135	140	160	101	133
172	186	169	162	161
125	155	190	127	132
208	204	161	191	181
199	195	163	180	175
131	152	181	114	137
130	199	218	163	140
92	147	206	108	107
125	175	198	136	139
127	167	192	132	135
127	91	117	48	130
125	113	143	79	130
|
140	160	101	133	135
186	169	162	161	172
155	190	127	132	125
204	161	191	181	208
195	163	180	175	199
152	181	114	137	131
199	218	163	140	130
147	206	108	107	92
175	198	136	139	125
167	192	132	135	127
91	117	48	130	127
113	143	79	130	125

121	152	113	127	151	131	129	140	118
112	185	103	128	138	145	138	134	108
77	81	86	73	60	122	152	165	120
85	118	199	128	124	125	149	64	111
|
152	113	127	151	131	129	140	118	121
185	103	128	138	145	138	134	108	112
81	86	73	60	122	152	165	120	77
118	199	128	124	125	149	64	111	85

129	168	95	112	153	104	131	118	146	123	109	126	127	125
136	96	170	134	168	106	149	71	118	125	106	113	121	144
130	97	79	111	89	105	127	87	138	117	106	108	121	120
137	139	123	153	142	59	114	157	109	120	169	68	144	141
|
168	95	112	153	104	131	118	146	123	109	126	127	125	129
96	170	134	168	106	149	71	118	125	106	113	121	144	136
97	79	111	89	105	127	87	138	117	106	108	121	120	130
139	123	153	142	59	114	157	109	120	169	68	144	141	137

161	162	126
196	197	134
110	135	165
145	162	173
|
162	126	161
197	134	196
135	165	110
162	173	145

177	60	176	172	176	176	165	168	170
131	152	133	137	130	131	146	137	136
129	173	128	130	129	129	135	131	130
119	163	120	122	118	119	129	122	121
139	216	138	143	140	140	154	147	146
176	116	164	150	176	172	134	153	155
181	113	187	197	180	184	208	194	194
199	76	189	178	198	195	163	179	180
|
60	176	172	176	176	165	168	170	177
152	133	137	130	131	146	137	136	131
173	128	130	129	129	135	131	130	129
163	120	122	118	119	129	122	121	119
216	138	143	140	140	154	147	146	139
116	164	150	176	172	134	153	155	176
113	187	197	180	184	208	194	194	181
76	189	178	198	195	163	179	180	199

176	128	128	136	128	43
128	128	159	103	128	126
128	60	97	116	86	147
90	167	176	128	177	127
183	166	83	128	100	138
128	200	154	143	167	83
144	62	128	117	85	122
128	205	146	146	161	177
81	66	159	102	138	103
161	83	82	128	79	176
115	196	160	140	170	137
116	49	119	128	128	125
|
128	128	136	128	43	176
128	159	103	128	126	128
60	97	116	86	147	128
167	176	128	177	127	90
166	83	128	100	138	183
200	154	143	167	83	128
62	128	117	85	122	144
205	146	146	161	177	128
66	159	102	138	103	81
83	82	128	79	176	161
196	160	140	170	137	115
49	119	128	128	125	116
---
205	127	116	149	163	132	159	142	109	112
160	161	140	125	113	154	166	118	123	123
178	149	103	98	187	66	163	116	170	160
126	106	175	162	135	133	155	133	109	127
120	63	154	141	153	137	146	139	101	139
116	174	148	114	141	87	168	137	138	123
88	129	83	167	101	176	159	131	121	129
|
116	174	148	114	141	87	168	137	138	123
160	161	140	125	113	154	166	118	123	123
178	149	103	98	187	66	163	116	170	160
88	129	83	167	101	176	159	131	121	129
205	127	116	149	163	132	159	142	109	112
126	106	175	162	135	133	155	133	109	127
120	63	154	141	153	137	146	139	101	139

167	98	118
162	81	105
120	122	160
117	131	90
75	123	117
92	58	153
62	72	114
123	129	159
80	102	178
|
117	131	90
123	129	159
75	123	117
120	122	160
80	102	178
167	98	118
162	81	105
62	72	114
92	58	153

105	106	109	108	110	108	108
176	161	186	182	141	161	163
132	133	134	133	136	134	133
163	170	159	161	180	169	169
127	139	119	122	157	137	136
189	191	190	191	193	192	192
149	140	157	154	130	141	142
131	122	138	135	113	123	124
105	118	99	101	139	119	117
122	127	120	121	137	128	127
132	142	127	130	158	143	141
124	117	128	126	110	117	118
|
189	191	190	191	193	192	192
163	170	159	161	180	169	169
176	161	186	182	141	161	163
132	142	127	130	158	143	141
149	140	157	154	130	141	142
127	139	119	122	157	137	136
132	133	134	133	136	134	133
122	127	120	121	137	128	127
131	122	138	135	113	123	124
105	118	99	101	139	119	117
124	117	128	126	110	117	118
105	106	109	108	110	108	108

128	132	189	113
128	130	194	116
192	125	125	131
132	126	194	133
190	122	193	146
185	120	188	138
|
128	132	189	113
128	130	194	116
132	126	194	133
192	125	125	131
190	122	193	146
185	120	188	138

218	61	180	61	64	57	57	183	181	60	194
109	150	96	150	150	152	152	95	95	151	95
177	139	152	137	141	132	132	154	154	137	160
|
109	150	96	150	150	152	152	95	95	151	95
177	139	152	137	141	132	132	154	154	137	160
218	61	180	61	64	57	57	183	181	60	194

134	127	160	131	115	96	137	135	138	133
152	116	182	133	117	105	138	147	141	122
71	124	63	147	112	128	117	104	144	141
111	126	120	139	127	128	113	155	139	107
|
134	127	160	131	115	96	137	135	138	133
111	126	120	139	127	128	113	155	139	107
71	124	63	147	112	128	117	104	144	141
152	116	182	133	117	105	138	147	141	122

161	104	50	153	96
161	127	131	122	130
161	143	127	182	103
161	130	168	52	183
161	171	116	59	212
161	161	126	78	193
161	86	64	87	126
161	182	99	76	213
|
161	182	99	76	213
161	171	116	59	212
161	161	126	78	193
161	143	127	182	103
161	130	168	52	183
161	127	131	122	130
161	104	50	153	96
161	86	64	87	126

158	111	107	136	139	127	103	158
136	149	125	105	156	128	163	73
124	143	115	117	124	113	133	120
142	135	112	112	137	90	113	131
145	124	123	120	112	159	151	79
178	122	122	112	104	163	131	85
144	161	128	94	173	104	175	54
149	107	120	144	111	219	143	94
136	129	127	116	100	145	174	60
138	120	111	137	208	142	115	139
191	121	124	110	99	180	140	73
|
144	161	128	94	173	104	175	54
136	149	125	105	156	128	163	73
124	143	115	117	124	113	133	120
142	135	112	112	137	90	113	131
136	129	127	116	100	145	174	60
145	124	123	120	112	159	151	79
178	122	122	112	104	163	131	85
191	121	124	110	99	180	140	73
138	120	111	137	208	142	115	139
158	111	107	136	139	127	103	158
149	107	120	144	111	219	143	94

125	141	119	128	79	53	117	101	108
136	121	124	131	96	139	213	126	95
162	137	126	168	110	117	155	111	200
|
125	141	119	128	79	53	117	101	108
162	137	126	168	110	117	155	111	200
136	121	124	131	96	139	213	126	95
